Below is a small trained network, with its code and all its weights. Each question gives an input and a class and asks what happens when units are switched off, that is, made to give their printed mean instead of their output.

import numpy as np


def w(rows, s, z=0):
    codes = np.array(rows[::2]) - 128.0
    scale = np.full(codes.shape[1], s)
    scale[-1] = z or s
    return codes * scale


def f(y):
    return np.maximum(y, 0)


def log_softmax(a):
    a = a - a.max(-1, keepdims=True)
    return a - np.log(np.exp(a).sum(-1, keepdims=True))


def net(x, mask):
    res = np.array(x, float).reshape(1, 8) / 4 @ E
    y = f(res @ A[0][:, :-1].T + A[0][:, -1])
    res = res + np.where(mask, y, B[0][:, -1]) @ B[0][:, :-1]
    return log_softmax(res[-1] @ U[:, :-1].T + U[:, -1])


A, B = {}, {}
E = w([
[119,135,143,129],'x0',
[218,32,229,45],'x1',
[143,113,100,128],'x2',
[131,124,121,127],'x3',
[212,239,108,53],'x4',
[220,147,172,253],'x5',
[113,143,155,128],'x6',
[146,112,98,128],'x7',
],0.0063)
A[0] = w([
[214,150,187,230,36],'N0',
[194,78,181,119,136],'N1',
[135,117,215,76,107],'N2',
[186,204,115,105,102],'N3',
[89,93,153,14,53],'N4',
[211,145,174,222,2],'N5',
[237,69,230,56,123],'N6',
[38,7,146,188,139],'N7',
[184,218,108,79,157],'N8',
[180,94,189,91,130],'N9',
[185,206,112,58,69],'N10',
[74,26,131,198,52],'N11',
[25,74,85,6,33],'N12',
[85,72,127,179,113],'N13',
[205,138,173,229,66],'N14',
[173,24,213,49,129],'N15',
[60,24,143,198,112],'N16',
[191,124,113,180,54],'N17',
[70,103,127,72,72],'N18',
[63,78,117,93,74],'N19',
[54,254,16,197,170],'N20',
[197,208,110,106,93],'N21',
[168,101,174,240,68],'N22',
[84,46,145,194,79],'N23',
[176,131,157,185,69],'N24',
[211,37,220,40,132],'N25',
[211,229,106,77,107],'N26',
[149,89,180,241,86],'N27',
[73,217,74,189,171],'N28',
[197,134,171,210,90],'N29',
],0.0064,0.001)
B[0] = w([
[103,199,58,87,197],'N0',
[68,106,93,168,181],'N1',
[88,112,121,153,177],'N2',
[159,68,214,98,182],'N3',
[84,186,66,128,198],'N4',
[113,220,64,97,189],'N5',
[83,58,92,192,228],'N6',
[191,106,225,65,208],'N7',
[181,91,197,129,201],'N8',
[79,53,111,177,182],'N9',
[155,113,187,114,195],'N10',
[194,85,211,104,187],'N11',
[103,249,34,81,223],'N12',
[181,100,191,118,169],'N13',
[116,207,51,77,193],'N14',
[76,85,71,179,222],'N15',
[202,97,236,82,197],'N16',
[120,166,123,86,160],'N17',
[107,208,94,101,172],'N18',
[147,226,124,65,169],'N19',
[62,17,121,219,255],'N20',
[193,65,210,87,186],'N21',
[122,180,102,87,188],'N22',
[187,95,192,100,180],'N23',
[138,203,63,98,165],'N24',
[72,66,87,202,233],'N25',
[209,54,254,85,208],'N26',
[146,186,114,83,188],'N27',
[71,41,108,196,213],'N28',
[114,228,55,96,185],'N29',
],0.0063,0.0065)
U = w([
[89,81,102,251,122],'0',
[186,106,218,77,36],'1',
[118,203,64,74,253],'2',
],0.015,0.00053)

Each question gives the input, the list of numbers given to net, and the class t.
The units are the neurons (one row each of A and B). Each row of codes is followed by its name. A weight is (code - 128) times the scale printed after its matrix; where a second scale follows, it is the last column's (A, B and U).
mask holds one flag per neuron, in row order. A switched-off neuron (its flag False) gives its mean, the last column of its row in B, instead of its output. The means were averaged over made-up inputs and are rounded, as every weight is.
A unit's drop is (log p(t) with every unit on - log p(t) with that unit switched off) / (log p(t) with every unit on - log p(t) with every unit switched off).
The circuit of an input: a set's keep is (log p(t) with only the set's units on - log p(t) with every unit switched off) / (log p(t) with every unit on - log p(t) with every unit switched off). Starting from the 12 units with the biggest drops (on a tie, the unit counted first), units are removed one at a time, each time the one whose removal leaves the highest keep (on an exact tie, the one counted first), for as long as the keep stays at least 0.8.
circuit, biggest first: the units of the circuit, biggest drop first
top k neurons: the k neurons with the biggest drops, biggest first
drop when u is switched off: that unit's drop, to one decimal
input [-8,2,-7,2,-8,-7,2,0], class 1: circuit, biggest first -> N7
input [-5,7,7,-5,4,7,3,8], class 0: top 3 neurons -> N6; N25; N9
input [-5,7,4,5,1,-7,8,-3], class 0: circuit, biggest first -> N25; N15
input [4,8,-6,-1,1,7,-7,7], class 0: top 2 neurons -> N6; N25
input [7,6,2,0,-8,8,-4,2], class 1: top 3 neurons -> N16; N7; N11
input [8,-4,1,1,-4,-6,-2,6], class 2: top 2 neurons -> N12; N19
input [6,8,5,5,8,6,0,8], class 0: top 2 neurons -> N6; N25
input [-5,-7,-1,4,8,-1,5,-1], class 1: drop when N8 is switched off -> 0.1
input [-4,-8,8,-8,6,-4,2,-8], class 0: drop when N20 is switched off -> 0.2
input [-1,-1,0,1,-5,7,3,5], class 2: drop when N27 is switched off -> 0.0
input [5,3,-1,-4,1,2,-3,3], class 0: drop when N12 is switched off -> 0.1
